Below are the code and all the weights of a small trained network. Each question names an input and a target symbol and asks about switching units off, where a switched-off unit gives its printed mean instead of its output.

import numpy as np


def w(rows, s, z=0):
    codes = np.array(rows[::2]) - 128.0
    scale = np.full(codes.shape[1], s)
    scale[-1] = z or s
    return codes * scale


def norm(h):
    return h / np.sqrt((h * h).mean(-1, keepdims=True) + 1e-5)


def f(y):
    return y / 2 * (1 + np.tanh(0.7978845608 * (y + 0.044715 * y**3)))


def softmax(a):
    e = np.exp(a - a.max(-1, keepdims=True))
    return e / e.sum(-1, keepdims=True)


def log_softmax(a):
    a = a - a.max(-1, keepdims=True)
    return a - np.log(np.exp(a).sum(-1, keepdims=True))


def net(x, mask):
    ids = ['αεζθλξπσφψ'.index(c) for c in x.split()]
    T = len(ids)
    res = E[ids] + P[:T]
    u = 0
    for l in range(3):
        q, k, v = (norm(res) @ M[l].T for M in (Q, K, V))
        z = softmax(np.where(np.tri(T) > 0, q @ k.T / 3**0.5, -1e9)) @ v
        res = res + np.where(mask[u], z, O[l][:, -1]) @ O[l][:, :-1]
        u += 1
        y = f(norm(res) @ A[l][:, :-1].T + A[l][:, -1])
        res = res + np.where(mask[u : u + 12], y, B[l][:, -1]) @ B[l][:, :-1]
        u += 12
    return log_softmax(norm(res)[-1] @ U[:, :-1].T + U[:, -1])


Q, K, V, O, A, B = {}, {}, {}, {}, {}, {}
E = w([
[140,66,89,102,186,162,204],'α',
[137,78,112,101,198,166,181],'ε',
[174,75,118,130,212,117,197],'ζ',
[153,47,106,76,166,199,156],'θ',
[94,181,176,161,143,131,251],'λ',
[133,113,68,73,114,79,223],'ξ',
[158,150,153,146,52,173,249],'π',
[119,117,123,52,103,79,75],'σ',
[6,158,135,106,156,132,112],'φ',
[124,132,203,87,108,93,120],'ψ',
],0.016)
P = w([
[245,201,56,106,200,206,160],'0',
[195,179,99,60,176,155,184],'1',
[181,171,122,70,153,138,164],'2',
[129,125,151,74,132,114,205],'3',
[111,94,148,96,125,97,167],'4',
[85,73,158,140,83,102,165],'5',
[63,53,164,151,91,76,145],'6',
[27,7,193,183,69,72,162],'7',
],0.012)
Q[0] = w([
[73,41,171,3,153,100,188],'L0H1',
[93,80,240,174,89,151,181],'L0H1',
[150,117,108,77,121,106,145],'L0H1',
],0.033)
K[0] = w([
[16,101,192,148,2,15,72],'L0H1',
[64,59,133,136,79,138,250],'L0H1',
[125,158,149,97,125,122,52],'L0H1',
],0.028)
V[0] = w([
[149,236,60,186,18,17,176],'L0H1',
[139,164,2,123,152,70,193],'L0H1',
[182,133,194,199,253,101,177],'L0H1',
],0.014)
O[0] = w([
[101,124,152,33,44,21,218,129],'L0H1',
[98,112,60,155,131,79,152,255],'L0H1',
[126,139,184,168,247,58,132,129],'L0H1',
],0.013,0.0043)
A[0] = w([
[198,156,97,105,134,180,177,174],'L0N1',
[172,157,87,64,100,75,11,56],'L0N2',
[87,191,196,216,62,122,167,118],'L0N3',
[79,55,133,172,119,106,127,165],'L0N4',
[95,120,146,106,96,122,58,160],'L0N5',
[190,199,162,97,152,160,113,95],'L0N6',
[153,144,154,184,94,134,177,98],'L0N7',
[134,118,144,127,95,136,169,171],'L0N8',
[121,92,185,90,167,89,106,108],'L0N9',
[166,158,84,69,168,113,145,251],'L0N10',
[5,168,123,136,129,129,80,3],'L0N11',
[10,224,141,195,143,140,129,179],'L0N12',
],0.026,0.0046)
B[0] = w([
[236,135,131,152,131,154,169,220],'L0N1',
[117,118,59,63,158,120,1,159],'L0N2',
[90,161,152,162,77,105,204,186],'L0N3',
[82,47,102,90,148,107,163,182],'L0N4',
[127,74,139,159,101,74,81,180],'L0N5',
[167,189,223,128,116,125,120,176],'L0N6',
[143,99,151,130,94,136,154,151],'L0N7',
[163,103,139,179,76,103,100,225],'L0N8',
[125,134,192,94,225,123,152,207],'L0N9',
[204,131,111,109,149,82,131,252],'L0N10',
[87,214,121,147,81,118,43,154],'L0N11',
[126,225,50,199,174,90,177,200],'L0N12',
],0.029,0.011)
Q[1] = w([
[221,46,93,255,157,140,17],'L1H1',
[191,192,116,245,210,127,45],'L1H1',
[223,27,232,164,123,117,248],'L1H1',
],0.023)
K[1] = w([
[108,167,137,82,145,133,4],'L1H1',
[169,120,146,99,195,183,98],'L1H1',
[35,154,222,160,57,122,117],'L1H1',
],0.038)
V[1] = w([
[169,146,88,92,73,251,192],'L1H1',
[204,152,152,53,153,164,128],'L1H1',
[87,110,196,155,70,149,110],'L1H1',
],0.028)
O[1] = w([
[140,60,113,172,92,88,5,39],'L1H1',
[62,122,192,131,112,165,81,198],'L1H1',
[183,165,172,130,178,91,78,6],'L1H1',
],0.017,0.012)
A[1] = w([
[3,162,172,147,42,126,63,128],'L1N1',
[205,224,207,59,144,152,112,1],'L1N2',
[189,106,186,22,152,135,133,125],'L1N3',
[161,110,202,132,61,186,153,94],'L1N4',
[189,98,99,72,172,67,40,101],'L1N5',
[28,15,164,82,134,197,149,178],'L1N6',
[83,58,164,202,208,146,29,70],'L1N7',
[186,125,190,157,85,165,117,99],'L1N8',
[98,175,166,211,199,92,101,103],'L1N9',
[73,67,138,92,41,116,162,93],'L1N10',
[156,147,90,125,142,206,30,86],'L1N11',
[156,172,156,112,85,210,154,113],'L1N12',
],0.023,0.0086)
B[1] = w([
[145,125,3,136,119,124,74,182],'L1N1',
[89,134,234,146,180,135,93,218],'L1N2',
[181,124,153,152,129,99,76,253],'L1N3',
[156,138,169,135,89,156,174,223],'L1N4',
[150,168,134,95,68,112,134,212],'L1N5',
[121,111,45,118,173,153,139,166],'L1N6',
[88,60,139,97,168,194,93,164],'L1N7',
[136,117,146,148,107,149,175,218],'L1N8',
[103,147,131,79,93,171,189,224],'L1N9',
[90,88,114,109,93,128,151,204],'L1N10',
[137,78,177,93,149,157,110,181],'L1N11',
[176,133,139,117,130,117,99,188],'L1N12',
],0.047,0.011)
Q[2] = w([
[63,56,202,94,116,147,158],'L2H1',
[2,225,134,177,74,85,139],'L2H1',
[59,132,74,113,207,149,172],'L2H1',
],0.037)
K[2] = w([
[53,156,164,131,88,1,137],'L2H1',
[225,56,185,41,198,61,187],'L2H1',
[30,149,109,25,187,140,183],'L2H1',
],0.031)
V[2] = w([
[229,172,133,83,130,208,161],'L2H1',
[131,78,144,89,145,103,168],'L2H1',
[251,113,57,111,227,63,107],'L2H1',
],0.026)
O[2] = w([
[11,135,130,68,35,68,114,251],'L2H1',
[86,106,202,92,136,150,190,170],'L2H1',
[45,13,200,250,87,39,129,124],'L2H1',
],0.012,0.016)
A[2] = w([
[188,148,151,116,104,59,49,24],'L2N1',
[238,222,157,133,176,217,94,48],'L2N2',
[125,88,170,153,219,127,75,94],'L2N3',
[94,181,253,210,118,96,110,31],'L2N4',
[128,63,44,178,101,87,98,95],'L2N5',
[113,192,109,157,77,30,53,132],'L2N6',
[85,82,66,79,169,23,87,116],'L2N7',
[73,106,105,129,198,244,84,46],'L2N8',
[25,255,10,141,55,184,34,3],'L2N9',
[84,102,86,179,191,210,127,68],'L2N10',
[146,108,140,67,209,90,100,98],'L2N11',
[150,138,150,22,90,63,19,48],'L2N12',
],0.024,0.0059)
B[2] = w([
[93,175,148,99,84,124,195,210],'L2N1',
[101,83,117,182,168,36,113,234],'L2N2',
[109,149,119,69,115,160,171,186],'L2N3',
[106,94,219,159,201,117,145,243],'L2N4',
[92,111,126,147,101,120,73,208],'L2N5',
[154,175,99,78,103,151,103,205],'L2N6',
[166,111,138,69,177,140,59,219],'L2N7',
[57,141,73,132,112,181,100,174],'L2N8',
[204,151,80,169,178,205,3,241],'L2N9',
[89,193,152,131,84,128,127,181],'L2N10',
[172,154,116,106,94,186,91,172],'L2N11',
[73,204,136,139,109,69,80,248],'L2N12',
],0.049,0.011)
U = w([
[11,109,115,220,88,98,96,18],'α',
[169,222,82,207,145,196,113,196],'ε',
[56,184,52,108,173,132,194,245],'ζ',
[27,85,135,119,116,226,134,29],'θ',
[203,124,111,28,185,149,132,4],'λ',
[90,25,87,39,147,79,126,149],'ξ',
[107,192,121,59,72,42,84,99],'π',
[215,112,130,120,49,179,154,164],'σ',
[161,93,69,191,160,27,116,127],'φ',
[119,105,229,163,187,116,71,223],'ψ',
],0.011,0.0024)

Each question gives the input, a string of symbols that net reads in full, and the target symbol t.
The units are the heads (3 rows each of Q, K, V and O) and the neurons (one row each of A and B). Each row of codes is followed by its name. A weight is (code - 128) times the scale printed after its matrix; where a second scale follows, it is the last column's (O, A, B and U).
mask holds one flag per unit, layer by layer, with each layer's heads first. A switched-off unit (its flag False) gives its mean, the last column of its rows in O or B, instead of its output. The means were averaged over made-up inputs and are rounded, as every weight is.
A unit's drop is (log p(t) with every unit on - log p(t) with that unit switched off) / (log p(t) with every unit on - log p(t) with every unit switched off).
The circuit of an input: a set's keep is (log p(t) with only the set's units on - log p(t) with every unit switched off) / (log p(t) with every unit on - log p(t) with every unit switched off). Starting from the 12 units with the biggest drops (on a tie, the unit counted first), units are removed one at a time, each time the one whose removal leaves the highest keep (on an exact tie, the one counted first), for as long as the keep stays at least 0.8.
units of the circuit, in order: the units of the circuit, biggest drop first
unit that matters most: the unit with the biggest drop
top k neurons: the k neurons with the biggest drops, biggest first
top k neurons in layer l: the k neurons of layer l with the biggest drops, biggest first
drop when u is switched off: that unit's drop, to one decimal
input θ α π α ξ ζ, target ξ: unit that matters most : L0N4
input ψ α θ ε, target θ: units of the circuit, in order : [L0H1; L1N7; L2N8]
input θ σ φ σ ε, target φ: units of the circuit, in order : [L0N11; L2N2; L2H1]
input ψ ε α α ε φ σ ξ, target φ: units of the circuit, in order : [L0N11; L2H1; L2N2]
input α φ ε ζ, target φ: top 2 neurons in layer 0 : [L0N1; L0N11]
input α ψ ξ φ α φ π λ, target ζ: units of the circuit, in order : [L0N4; L0N12]
input π λ ε ε, target λ: top 2 neurons in layer 1 : [L1N6; L1N7]
input ξ λ λ ψ α ε φ θ, target φ: top 2 neurons : [L0N11; L2N2]
input λ ψ π λ ε ζ, target λ: top 3 neurons : [L0N4; L1N6; L0N1]
input π σ π α ψ θ α ζ, target θ: top 2 neurons in layer 0 : [L0N10; L0N4]
input ζ π ψ ξ φ π ζ ε, target π: top 4 neurons : [L1N5; L0N8; L0N3; L2N12]
input ξ ξ ψ θ φ φ ζ, target φ: top 2 neurons : [L2N2; L0N11]
input λ α α σ ζ λ ζ θ, target λ: top 2 neurons in layer 0 : [L0N9; L0N3]
input ε π ε ψ λ θ α, target λ: top neuron in layer 2 : [L2N7]
input σ λ ζ, target σ: top 2 neurons : [L0N1; L0N2]
input ψ ε σ σ α, target σ: top 2 neurons in layer 1 : [L1N2; L1N11]
input ζ σ ε, target σ: top 3 neurons : [L0N9; L0N6; L1N2]
input θ α φ α, target φ: top 2 neurons : [L2N2; L0N11]
input ε φ θ α λ π, target σ: top 2 neurons in layer 0 : [L0N12; L0N7]
input ξ ξ α, target ξ: unit that matters most : L0H1
input ξ π π σ ε α, target σ: top 2 neurons in layer 0 : [L0N1; L0N5]
input θ φ σ σ σ ξ, target σ: drop when L0H1 is switched off : 1.2
input α ξ σ α ζ, target σ: drop when L2N2 is switched off : 0.0
input ψ ψ α ε α λ ζ, target λ: drop when L0H1 is switched off : 0.1
input ψ θ θ ψ ξ, target ψ: drop when L0H1 is switched off : 0.8
input α α σ ζ θ, target σ: top 2 neurons : [L0N1; L1N4]
input ψ σ ζ α θ α φ α, target φ: unit that matters most : L1H1
